Below are the code and all the weights of a small trained network. Each question names an input and a target symbol and asks about switching units off, where a switched-off unit gives its printed mean instead of its output.

import numpy as np


def w(rows, s, z=0):
    codes = np.array(rows[::2]) - 128.0
    scale = np.full(codes.shape[1], s)
    scale[-1] = z or s
    return codes * scale


def norm(h):
    return h / np.sqrt((h * h).mean(-1, keepdims=True) + 1e-5)


def f(y):
    return y / 2 * (1 + np.tanh(0.7978845608 * (y + 0.044715 * y**3)))


def softmax(a):
    e = np.exp(a - a.max(-1, keepdims=True))
    return e / e.sum(-1, keepdims=True)


def log_softmax(a):
    a = a - a.max(-1, keepdims=True)
    return a - np.log(np.exp(a).sum(-1, keepdims=True))


def net(x, mask):
    ids = ['ΓΔΛΠΦΩαβεηθμστψ'.index(c) for c in x.split()]
    T = len(ids)
    res = E[ids] + P[:T]
    r = norm(res)
    for j in range(2):
        rows = slice(2 * j, 2 * j + 2)
        q, k, v = (r @ M[0][rows].T for M in (Q, K, V))
        z = softmax(np.where(np.tri(T) > 0, q @ k.T / 2**0.5, -1e9)) @ v
        o = O[0][rows]
        res = res + np.where(mask[j], z, o[:, -1]) @ o[:, :-1]
    y = f(norm(res) @ A[0][:, :-1].T + A[0][:, -1])
    res = res + np.where(mask[2:18], y, B[0][:, -1]) @ B[0][:, :-1]
    return log_softmax(norm(res)[-1] @ U[:, :-1].T + U[:, -1])


Q, K, V, O, A, B = {}, {}, {}, {}, {}, {}
E = w([
[140,94,106,108,108,176,89,139,128],'Γ',
[137,114,97,95,151,175,109,119,163],'Δ',
[104,127,119,126,123,204,101,144,112],'Λ',
[120,129,129,112,129,42,157,79,148],'Π',
[123,85,128,143,69,123,104,116,141],'Φ',
[183,69,156,179,76,179,237,161,199],'Ω',
[64,176,162,170,105,160,140,129,73],'α',
[164,212,185,71,100,134,22,2,122],'β',
[88,148,148,150,126,62,161,77,148],'ε',
[106,121,112,117,149,72,151,69,178],'η',
[123,179,194,94,127,123,93,155,174],'θ',
[129,157,117,186,122,231,157,18,42],'μ',
[32,60,94,59,128,76,208,242,80],'σ',
[140,124,100,83,154,185,104,141,127],'τ',
[102,171,122,106,182,190,128,136,111],'ψ',
],0.013)
P = w([
[140,117,129,93,80,148,141,133,117],'0',
[154,147,111,131,68,130,121,167,118],'1',
[133,75,154,103,131,155,120,114,149],'2',
[182,98,186,210,176,121,73,147,140],'3',
[79,139,94,45,40,154,145,125,141],'4',
[147,199,38,182,119,83,99,178,175],'5',
[96,53,191,78,150,149,122,88,121],'6',
[175,115,140,169,254,111,95,148,168],'7',
[65,122,97,38,100,163,138,103,151],'8',
],0.0082)
Q[0] = w([
[117,102,113,102,95,216,209,2,125],'H0',
[165,89,202,171,202,124,75,79,77],'H0',
[12,100,98,36,66,173,179,84,152],'H1',
[137,76,240,99,171,133,60,47,56],'H1',
],0.018)
K[0] = w([
[99,109,181,4,49,182,210,72,118],'H0',
[145,230,30,129,42,112,147,168,148],'H0',
[91,52,241,18,117,174,188,68,106],'H1',
[136,217,28,77,5,143,189,128,134],'H1',
],0.016)
V[0] = w([
[58,131,193,201,75,76,147,233,110],'H0',
[25,40,111,221,114,208,182,79,203],'H0',
[144,17,98,136,41,2,63,55,145],'H1',
[110,8,77,105,115,100,91,222,90],'H1',
],0.0085)
O[0] = w([
[86,144,159,16,117,220,207,122,100,68],'H0',
[191,138,151,153,254,169,149,137,169,49],'H0',
[232,165,143,92,176,38,130,171,66,5],'H1',
[79,98,125,183,164,77,107,188,90,96],'H1',
],0.0064,0.003)
A[0] = w([
[143,179,136,97,131,105,28,46,95,71],'N0',
[209,111,137,127,126,126,173,142,95,79],'N1',
[70,93,127,72,139,109,187,196,126,77],'N2',
[79,166,198,37,101,97,63,178,184,151],'N3',
[183,102,157,182,149,104,155,165,139,123],'N4',
[128,115,131,99,141,62,138,186,92,168],'N5',
[92,171,162,95,173,129,93,121,142,117],'N6',
[75,126,98,130,100,114,104,136,122,105],'N7',
[110,125,76,113,175,128,101,44,63,154],'N8',
[180,84,149,157,132,142,251,212,148,128],'N9',
[197,139,193,153,143,139,153,170,197,97],'N10',
[183,116,79,185,147,165,156,19,60,52],'N11',
[119,126,140,51,130,100,173,205,92,162],'N12',
[73,61,103,147,147,112,201,217,142,125],'N13',
[108,89,106,128,120,156,118,163,135,157],'N14',
[149,91,108,180,121,163,166,117,84,254],'N15',
],0.015,0.0041)
B[0] = w([
[154,172,207,78,68,159,45,114,168,183],'N0',
[102,172,112,103,199,57,161,80,138,152],'N1',
[155,102,179,79,77,183,164,134,82,167],'N2',
[79,233,72,202,200,112,118,220,100,255],'N3',
[164,142,157,129,166,189,139,128,161,179],'N4',
[93,80,67,108,135,193,118,157,76,187],'N5',
[153,125,146,87,150,67,91,141,204,166],'N6',
[166,83,174,141,146,128,102,133,81,186],'N7',
[132,132,102,205,81,128,136,165,87,157],'N8',
[148,105,218,163,56,106,93,243,181,169],'N9',
[108,150,86,156,77,109,176,147,57,177],'N10',
[120,96,17,123,5,133,173,109,47,157],'N11',
[116,58,170,174,108,132,151,22,142,183],'N12',
[101,153,73,33,89,83,95,150,105,182],'N13',
[101,158,169,136,138,85,154,118,109,185],'N14',
[172,157,50,116,160,97,147,141,212,176],'N15',
],0.018,0.0098)
U = w([
[166,60,44,78,193,172,58,192,125,173],'Γ',
[245,100,116,214,179,181,119,123,208,49],'Δ',
[74,126,68,33,150,18,132,111,207,48],'Λ',
[113,127,138,90,201,142,107,5,76,178],'Π',
[179,28,198,157,202,137,189,137,104,249],'Φ',
[186,76,157,130,86,77,182,249,214,21],'Ω',
[94,142,169,64,156,214,200,133,220,168],'α',
[160,169,174,77,72,153,11,112,144,65],'β',
[142,155,192,120,142,25,219,57,136,177],'ε',
[254,187,145,64,175,129,188,107,68,42],'η',
[50,171,155,203,127,156,142,170,32,139],'θ',
[143,134,18,153,48,122,167,102,121,118],'μ',
[49,62,171,24,74,96,128,156,57,83],'σ',
[144,38,130,191,140,12,34,139,110,99],'τ',
[31,54,121,194,121,160,108,84,227,140],'ψ',
],0.0076,0.0019)

Each question gives the input, a string of symbols that net reads in full, and the target symbol t.
The units are the heads (2 rows each of Q, K, V and O) and the neurons (one row each of A and B). Each row of codes is followed by its name. A weight is (code - 128) times the scale printed after its matrix; where a second scale follows, it is the last column's (O, A, B and U).
mask holds one flag per unit, heads first, then neurons. A switched-off unit (its flag False) gives its mean, the last column of its rows in O or B, instead of its output. The means were averaged over made-up inputs and are rounded, as every weight is.
A unit's drop is (log p(t) with every unit on - log p(t) with that unit switched off) / (log p(t) with every unit on - log p(t) with every unit switched off).
The circuit of an input: a set's keep is (log p(t) with only the set's units on - log p(t) with every unit switched off) / (log p(t) with every unit on - log p(t) with every unit switched off). Starting from the 12 units with the biggest drops (on a tie, the unit counted first), units are removed one at a time, each time the one whose removal leaves the highest keep (on an exact tie, the one counted first), for as long as the keep stays at least 0.8.
circuit, biggest first: the units of the circuit, biggest drop first
most important unit: the unit with the biggest drop
top k neurons: the k neurons with the biggest drops, biggest first
which heads matter: for each layer, one digit per head in row order, 1 if its drop is at least 0.15 and else 0, layers parted by /
input θ ψ Γ Γ τ, target Γ: circuit, biggest first : [H1 H0 N3 N5]
input ε Δ θ ψ, target Δ: circuit, biggest first : [H0 N3 N4]
input τ τ α Π Π η, target Π: most important unit : H1
input θ β θ η μ Γ τ Π, target Γ: circuit, biggest first : [H1 N5 N4]
input Γ μ μ β τ θ ε ψ ε, target ε: which heads matter : 11
input β τ Γ β Γ α, target β: circuit, biggest first : [H1 N0]
input θ Ω ψ Γ Δ θ α, target Δ: which heads matter : 10
input τ Λ μ, target μ: which heads matter : 00
input σ θ β θ ε η τ, target ε: circuit, biggest first : [H1 N1 N12]
input Π Γ μ τ θ β μ Δ, target β: circuit, biggest first : [N0 H1]
input θ θ σ α θ, target σ: top 2 neurons : [N2 N13]
input Λ θ α τ τ, target α: circuit, biggest first : [H0 H1]
input θ β μ Λ, target β: circuit, biggest first : [H1 N0]
input α Π Π α θ τ, target α: circuit, biggest first : [H0 H1 N3]
input Π θ α β μ Λ Ω β τ, target Ω: which heads matter : 10
input μ θ τ, target μ: most important unit : H0
input η Ω β τ Γ μ θ Δ, target μ: which heads matter : 01
input Γ Φ Λ β Γ β β ψ, target β: circuit, biggest first : [N0 H0]
input Λ θ Λ θ θ η Λ Γ Γ, target Λ: which heads matter : 11
input θ τ σ τ α, target σ: which heads matter : 01
input μ θ Λ Γ Γ Γ ε Φ η, target ε: which heads matter : 11
